Here is a tiny trained network, its code and every weight. The questions are about switching its units off for an input and a class, where a switched-off unit gives its printed mean instead of its output.

import numpy as np


def w(rows, s, z=0):
    codes = np.array(rows[::2]) - 128.0
    scale = np.full(codes.shape[1], s)
    scale[-1] = z or s
    return codes * scale


def f(y):
    return np.maximum(y, 0)


def log_softmax(a):
    a = a - a.max(-1, keepdims=True)
    return a - np.log(np.exp(a).sum(-1, keepdims=True))


def net(x, mask):
    res = np.array(x, float).reshape(1, 8) / 4 @ E
    y = f(res @ A[0][:, :-1].T + A[0][:, -1])
    res = res + np.where(mask, y, B[0][:, -1]) @ B[0][:, :-1]
    return log_softmax(res[-1] @ U[:, :-1].T + U[:, -1])


A, B = {}, {}
E = w([
[175,158,148,5,139],'x0',
[128,129,132,129,124],'x1',
[129,129,134,130,123],'x2',
[143,251,76,153,84],'x3',
[134,186,198,149,249],'x4',
[130,127,121,127,135],'x5',
[127,129,132,129,125],'x6',
[127,130,140,130,118],'x7',
],0.015)
A[0] = w([
[136,81,99,74,83,96],'n1',
[114,249,135,154,143,73],'n2',
[136,148,103,65,93,139],'n3',
[154,160,75,145,61,143],'n4',
[97,13,112,84,101,216],'n5',
[106,141,62,154,109,188],'n6',
[166,152,142,13,127,141],'n7',
[167,178,195,180,228,171],'n8',
[109,110,158,171,158,141],'n9',
[123,182,66,111,72,147],'n10',
[129,152,129,176,165,169],'n11',
[177,98,122,125,146,116],'n12',
[112,116,193,85,173,108],'n13',
[140,152,143,21,127,147],'n14',
[106,120,187,132,183,131],'n15',
[133,104,86,229,101,227],'n16',
[118,248,116,153,174,27],'n17',
[52,125,108,187,131,254],'n18',
[189,148,163,61,114,152],'n19',
],0.016,0.0087)
B[0] = w([
[153,119,105,108,84,183],'n1',
[108,130,147,97,10,206],'n2',
[165,119,94,135,95,180],'n3',
[126,186,82,200,128,208],'n4',
[58,101,223,81,46,235],'n5',
[123,210,145,156,146,196],'n6',
[188,146,100,99,113,210],'n7',
[106,76,176,103,159,251],'n8',
[118,82,142,149,166,184],'n9',
[177,140,107,195,97,210],'n10',
[108,75,149,142,130,184],'n11',
[127,116,173,99,146,145],'n12',
[135,114,102,79,176,187],'n13',
[205,140,103,46,107,201],'n14',
[182,84,148,123,226,195],'n15',
[99,154,180,146,141,244],'n16',
[92,127,171,84,10,203],'n17',
[104,151,170,171,138,229],'n18',
[178,145,80,90,152,190],'n19',
],0.013,0.023)
U = w([
[4,145,175,133,96,254],'0',
[128,120,134,69,62,164],'1',
[94,68,155,192,208,116],'2',
[123,144,122,60,228,3],'3',
[98,188,110,233,127,65],'4',
[174,157,38,178,99,60],'5',
],0.015,0.0052)

Each question gives the input, the list of numbers given to net, and the class t.
The units are the neurons (one row each of A and B). Each row of codes is followed by its name. A weight is (code - 128) times the scale printed after its matrix; where a second scale follows, it is the last column's (A, B and U).
mask holds one flag per neuron, in row order. A switched-off neuron (its flag False) gives its mean, the last column of its row in B, instead of its output. The means were averaged over made-up inputs and are rounded, as every weight is.
A unit's drop is (log p(t) with every unit on - log p(t) with that unit switched off) / (log p(t) with every unit on - log p(t) with every unit switched off).
The circuit of an input: a set's keep is (log p(t) with only the set's units on - log p(t) with every unit switched off) / (log p(t) with every unit on - log p(t) with every unit switched off). Starting from the 12 units with the biggest drops (on a tie, the unit counted first), units are removed one at a time, each time the one whose removal leaves the highest keep (on an exact tie, the one counted first), for as long as the keep stays at least 0.8.
units of the circuit, in order: the units of the circuit, biggest drop first
top k neurons: the k neurons with the biggest drops, biggest first
drop of u: that unit's drop, to one decimal
input [1,8,8,5,0,6,2,-2], class 5: units of the circuit, in order -> n5
input [-8,8,0,0,3,-8,5,3], class 2: units of the circuit, in order -> n5, n9
input [-7,-2,3,8,-1,-8,4,-2], class 4: top 2 neurons -> n4, n5
input [0,3,-4,0,-8,-5,0,0], class 0: top 2 neurons -> n5, n14
input [-3,-4,1,8,0,6,2,-5], class 4: top 3 neurons -> n5, n10, n4
input [-5,-1,-5,6,0,6,-3,0], class 4: top 4 neurons -> n5, n4, n10, n8
input [0,6,7,5,3,6,-3,-2], class 0: top 2 neurons -> n14, n7
input [2,-4,-2,3,8,6,2,6], class 1: drop of n17 -> 0.6
input [1,-3,5,-7,8,0,3,-7], class 3: drop of n13 -> 1.4
input [-4,-1,-8,-2,-7,0,7,5], class 0: drop of n5 -> 0.4
